Here is a tiny trained network, its code and every weight. The questions are about switching its units off for an input and a target symbol, where a switched-off unit gives its printed mean instead of its output.

import numpy as np


def w(rows, s, z=0):
    codes = np.array(rows[::2]) - 128.0
    scale = np.full(codes.shape[1], s)
    scale[-1] = z or s
    return codes * scale


def f(y):
    return y / 2 * (1 + np.tanh(0.7978845608 * (y + 0.044715 * y**3)))


def softmax(a):
    e = np.exp(a - a.max(-1, keepdims=True))
    return e / e.sum(-1, keepdims=True)


def log_softmax(a):
    a = a - a.max(-1, keepdims=True)
    return a - np.log(np.exp(a).sum(-1, keepdims=True))


def net(x, mask):
    ids = ['ΓΦαβεηλπω'.index(c) for c in x.split()]
    T = len(ids)
    res = E[ids] + P[:T]
    u = 0
    for l in range(2):
        r = res
        for j in range(2):
            rows = slice(3 * j, 3 * j + 3)
            q, k, v = (r @ M[l][rows].T for M in (Q, K, V))
            z = softmax(np.where(np.tri(T) > 0, q @ k.T / 3**0.5, -1e9)) @ v
            o = O[l][rows]
            res = res + np.where(mask[u + j], z, o[:, -1]) @ o[:, :-1]
        u += 2
        y = f(res @ A[l][:, :-1].T + A[l][:, -1])
        res = res + np.where(mask[u : u + 12], y, B[l][:, -1]) @ B[l][:, :-1]
        u += 12
    return log_softmax(res[-1] @ U[:, :-1].T + U[:, -1])


Q, K, V, O, A, B = {}, {}, {}, {}, {}, {}
E = w([
[53,156,181,85,91,57,87,131],'Γ',
[67,191,114,178,67,51,108,108],'Φ',
[198,112,189,164,83,95,9,81],'α',
[160,208,39,144,67,130,180,141],'β',
[253,159,114,176,92,149,87,96],'ε',
[25,155,99,39,60,88,199,155],'η',
[103,67,47,49,108,230,78,85],'λ',
[102,44,254,97,82,143,73,111],'π',
[178,86,172,130,83,173,219,181],'ω',
],0.011)
P = w([
[141,178,99,114,56,143,61,213],'0',
[178,235,163,67,208,111,151,120],'1',
[114,131,108,128,61,172,87,238],'2',
[140,145,150,114,188,96,166,99],'3',
[85,95,127,174,59,218,119,202],'4',
[105,77,144,148,187,83,205,93],'5',
[52,67,129,215,83,254,147,184],'6',
[89,27,126,147,183,44,219,102],'7',
],0.0088)
Q[0] = w([
[90,203,84,152,139,58,182,80],'0.h0',
[55,123,159,26,151,156,163,132],'0.h0',
[155,123,8,107,83,178,156,130],'0.h0',
[113,135,114,123,197,77,145,87],'0.h1',
[89,115,118,121,66,154,140,171],'0.h1',
[159,147,131,121,179,103,164,104],'0.h1',
],0.014)
K[0] = w([
[48,206,90,169,118,85,166,141],'0.h0',
[22,121,146,17,124,147,128,130],'0.h0',
[161,124,7,104,133,182,169,112],'0.h0',
[155,181,107,121,132,116,94,103],'0.h1',
[118,63,136,171,150,159,150,121],'0.h1',
[156,170,99,133,111,94,118,135],'0.h1',
],0.014)
V[0] = w([
[48,64,69,131,124,100,221,147],'0.h0',
[99,86,119,115,136,69,170,94],'0.h0',
[29,66,149,41,132,54,158,34],'0.h0',
[226,153,218,231,99,114,69,140],'0.h1',
[88,230,254,168,97,88,195,214],'0.h1',
[137,46,210,160,190,205,187,154],'0.h1',
],0.0053)
O[0] = w([
[146,134,220,123,136,139,61,123,107],'0.h0',
[185,184,148,128,140,118,109,109,9],'0.h0',
[230,125,133,147,124,171,106,79,83],'0.h0',
[118,120,91,172,209,177,68,178,53],'0.h1',
[66,134,188,68,161,254,90,126,58],'0.h1',
[88,86,136,88,116,74,99,193,67],'0.h1',
],0.0075,0.0015)
A[0] = w([
[137,108,173,176,98,156,3,70,255],'0.n0',
[249,182,204,215,158,25,180,116,215],'0.n1',
[115,172,110,184,31,10,111,160,221],'0.n2',
[102,162,112,178,84,242,169,156,14],'0.n3',
[143,80,70,146,168,19,193,77,106],'0.n4',
[134,101,166,171,86,111,180,149,195],'0.n5',
[119,47,187,131,102,78,163,121,227],'0.n6',
[102,143,90,68,231,155,110,116,205],'0.n7',
[235,215,137,123,182,161,126,44,4],'0.n8',
[178,157,70,118,110,201,100,114,168],'0.n9',
[162,175,91,138,127,152,201,127,210],'0.n10',
[197,148,145,86,147,181,172,132,155],'0.n11',
],0.007,0.0026)
B[0] = w([
[136,147,79,52,166,118,90,80,222],'0.n0',
[190,142,156,33,188,225,55,175,214],'0.n1',
[168,165,45,66,142,167,138,126,253],'0.n2',
[45,115,191,157,138,173,136,87,215],'0.n3',
[107,100,173,155,120,30,199,86,194],'0.n4',
[149,79,121,104,132,139,198,121,218],'0.n5',
[115,44,55,142,117,117,169,83,255],'0.n6',
[163,108,176,76,223,141,112,110,163],'0.n7',
[140,118,125,36,67,151,90,253,175],'0.n8',
[112,186,147,128,165,166,93,151,209],'0.n9',
[129,172,165,104,181,148,185,121,217],'0.n10',
[207,99,199,140,173,131,124,169,175],'0.n11',
],0.0073,0.0033)
Q[1] = w([
[187,121,149,97,142,89,125,69],'1.h0',
[127,160,179,106,220,52,52,147],'1.h0',
[197,191,184,235,165,55,151,12],'1.h0',
[152,103,94,48,148,157,1,59],'1.h1',
[107,247,55,122,93,76,52,71],'1.h1',
[45,45,165,104,116,224,97,159],'1.h1',
],0.0059)
K[1] = w([
[176,178,110,99,112,51,150,149],'1.h0',
[105,202,145,121,148,109,141,188],'1.h0',
[144,255,104,105,123,46,37,183],'1.h0',
[140,76,74,76,171,132,14,65],'1.h1',
[114,210,52,107,103,93,119,50],'1.h1',
[67,54,168,112,73,204,115,122],'1.h1',
],0.0072)
V[1] = w([
[140,184,213,149,72,112,234,192],'1.h0',
[201,57,202,181,107,142,146,226],'1.h0',
[118,100,120,216,160,144,234,227],'1.h0',
[150,118,95,126,63,80,110,132],'1.h1',
[138,166,159,95,25,168,101,174],'1.h1',
[97,255,80,137,125,143,124,189],'1.h1',
],0.0056)
O[1] = w([
[138,52,184,123,98,176,127,88,130],'1.h0',
[197,77,172,79,93,117,85,160,86],'1.h0',
[215,87,119,143,95,145,93,97,153],'1.h0',
[116,103,209,133,112,153,111,161,55],'1.h1',
[125,89,133,83,105,107,152,112,251],'1.h1',
[139,1,108,159,138,125,88,53,143],'1.h1',
],0.0078,0.003)
A[1] = w([
[102,135,119,186,123,76,140,77,20],'1.n0',
[90,197,124,154,167,90,125,91,110],'1.n1',
[126,154,117,125,154,199,138,116,91],'1.n2',
[133,140,125,129,90,131,83,166,76],'1.n3',
[171,165,120,102,143,62,175,134,86],'1.n4',
[163,177,94,87,127,184,119,174,75],'1.n5',
[82,158,115,135,105,126,92,212,53],'1.n6',
[63,89,128,152,75,117,172,87,70],'1.n7',
[237,104,166,113,135,122,152,131,64],'1.n8',
[141,170,142,173,157,107,164,175,127],'1.n9',
[132,128,180,93,147,146,94,184,32],'1.n10',
[113,138,87,250,133,111,45,164,3],'1.n11',
],0.011,0.0052)
B[1] = w([
[76,134,160,159,4,75,52,204,149],'1.n0',
[212,2,165,76,123,94,180,90,164],'1.n1',
[65,118,183,160,108,78,51,109,201],'1.n2',
[105,77,120,122,90,166,159,148,132],'1.n3',
[67,80,183,158,114,208,73,99,189],'1.n4',
[147,154,158,147,45,87,130,192,219],'1.n5',
[58,65,112,68,137,139,121,176,146],'1.n6',
[161,229,140,129,119,103,89,140,255],'1.n7',
[71,172,113,126,150,81,96,106,254],'1.n8',
[156,171,197,86,126,124,70,113,131],'1.n9',
[145,129,75,194,118,148,167,81,185],'1.n10',
[212,99,162,199,217,89,96,213,137],'1.n11',
],0.0088,0.0054)
U = w([
[110,91,170,157,67,21,105,106,30],'Γ',
[203,56,152,124,40,189,110,134,90],'Φ',
[52,117,112,93,131,124,109,188,18],'α',
[135,130,113,196,147,163,99,129,103],'β',
[172,113,133,123,130,97,115,159,51],'ε',
[182,244,205,74,148,148,38,134,242],'η',
[193,142,44,127,105,53,252,98,255],'λ',
[153,63,116,73,253,184,217,29,199],'π',
[75,133,121,186,122,171,73,61,18],'ω',
],0.0057,0.0037)

Each question gives the input, a string of symbols that net reads in full, and the target symbol t.
The units are the heads (3 rows each of Q, K, V and O) and the neurons (one row each of A and B). Each row of codes is followed by its name. A weight is (code - 128) times the scale printed after its matrix; where a second scale follows, it is the last column's (O, A, B and U).
mask holds one flag per unit, layer by layer, with each layer's heads first. A switched-off unit (its flag False) gives its mean, the last column of its rows in O or B, instead of its output. The means were averaged over made-up inputs and are rounded, as every weight is.
A unit's drop is (log p(t) with every unit on - log p(t) with that unit switched off) / (log p(t) with every unit on - log p(t) with every unit switched off).
The circuit of an input: a set's keep is (log p(t) with only the set's units on - log p(t) with every unit switched off) / (log p(t) with every unit on - log p(t) with every unit switched off). Starting from the 12 units with the biggest drops (on a tie, the unit counted first), units are removed one at a time, each time the one whose removal leaves the highest keep (on an exact tie, the one counted first), for as long as the keep stays at least 0.8.
units of the circuit, in order: the units of the circuit, biggest drop first
k most important neurons: the k neurons with the biggest drops, biggest first
top k neurons in layer l: the k neurons of layer l with the biggest drops, biggest first
input α π β π ε, target α: units of the circuit, in order => 0.h0, 0.h1, 1.n6
input β β ω ω η λ, target η: units of the circuit, in order => 0.h0, 1.h1, 0.n7
input ω λ ω ω λ π, target η: units of the circuit, in order => 0.h0, 0.n1
input λ λ ω λ Φ, target Φ: top 2 neurons in layer 0 => 0.n3, 0.n2
input ε λ β λ ε, target λ: units of the circuit, in order => 0.h0, 0.h1, 0.n2
input ω π λ α ω π, target π: units of the circuit, in order => 1.n5, 1.n0
input λ λ λ β ε λ Φ, target λ: units of the circuit, in order => 0.n2, 0.h1
input π β Φ, target α: units of the circuit, in order => 0.h1, 1.n6, 0.h0
input λ λ λ λ ε η π λ, target Γ: 2 most important neurons => 0.n4, 1.n0
input λ ω α α β Γ, target η: units of the circuit, in order => 0.h0, 0.n1
input α π Φ, target α: units of the circuit, in order => 0.h1, 1.n6, 1.h0
input ω α β ω, target π: units of the circuit, in order => 1.n5, 1.n7, 1.n0
input ω λ λ β λ η, target η: units of the circuit, in order => 0.h0
input Φ λ ε η Γ α, target η: 3 most important neurons => 0.n1, 0.n0, 0.n8
input α Φ λ Φ λ ε, target η: units of the circuit, in order => 0.n1
input ω Φ β, target Φ: 2 most important neurons => 0.n0, 1.n8
input λ η π ω, target η: units of the circuit, in order => 1.h1, 1.n9, 0.n11
input ε ω π Φ, target η: 3 most important neurons => 0.n1, 0.n8, 0.n0
input Φ η η Γ λ β, target η: units of the circuit, in order => 0.h0, 0.n1
input Φ λ λ β η Φ, target π: top 2 neurons in layer 0 => 0.n1, 0.n2
input Γ ω β ω η β, target π: top 2 neurons in layer 0 => 0.n10, 0.n8
input ε λ λ η β λ λ λ, target Γ: top neuron in layer 0 => 0.n4
input π λ λ π, target π: top 4 neurons in layer 1 => 1.n5, 1.n7, 1.n0, 1.n2
input λ ω ω λ π λ λ, target α: 2 most important neurons => 1.n6, 0.n6
input λ Γ Φ α π Φ, target π: 2 most important neurons => 0.n1, 1.n1
input η λ λ ω λ η, target π: 3 most important neurons => 0.n1, 1.n4, 1.n5
input λ Γ Γ π α β, target η: top neuron in layer 1 => 1.n9
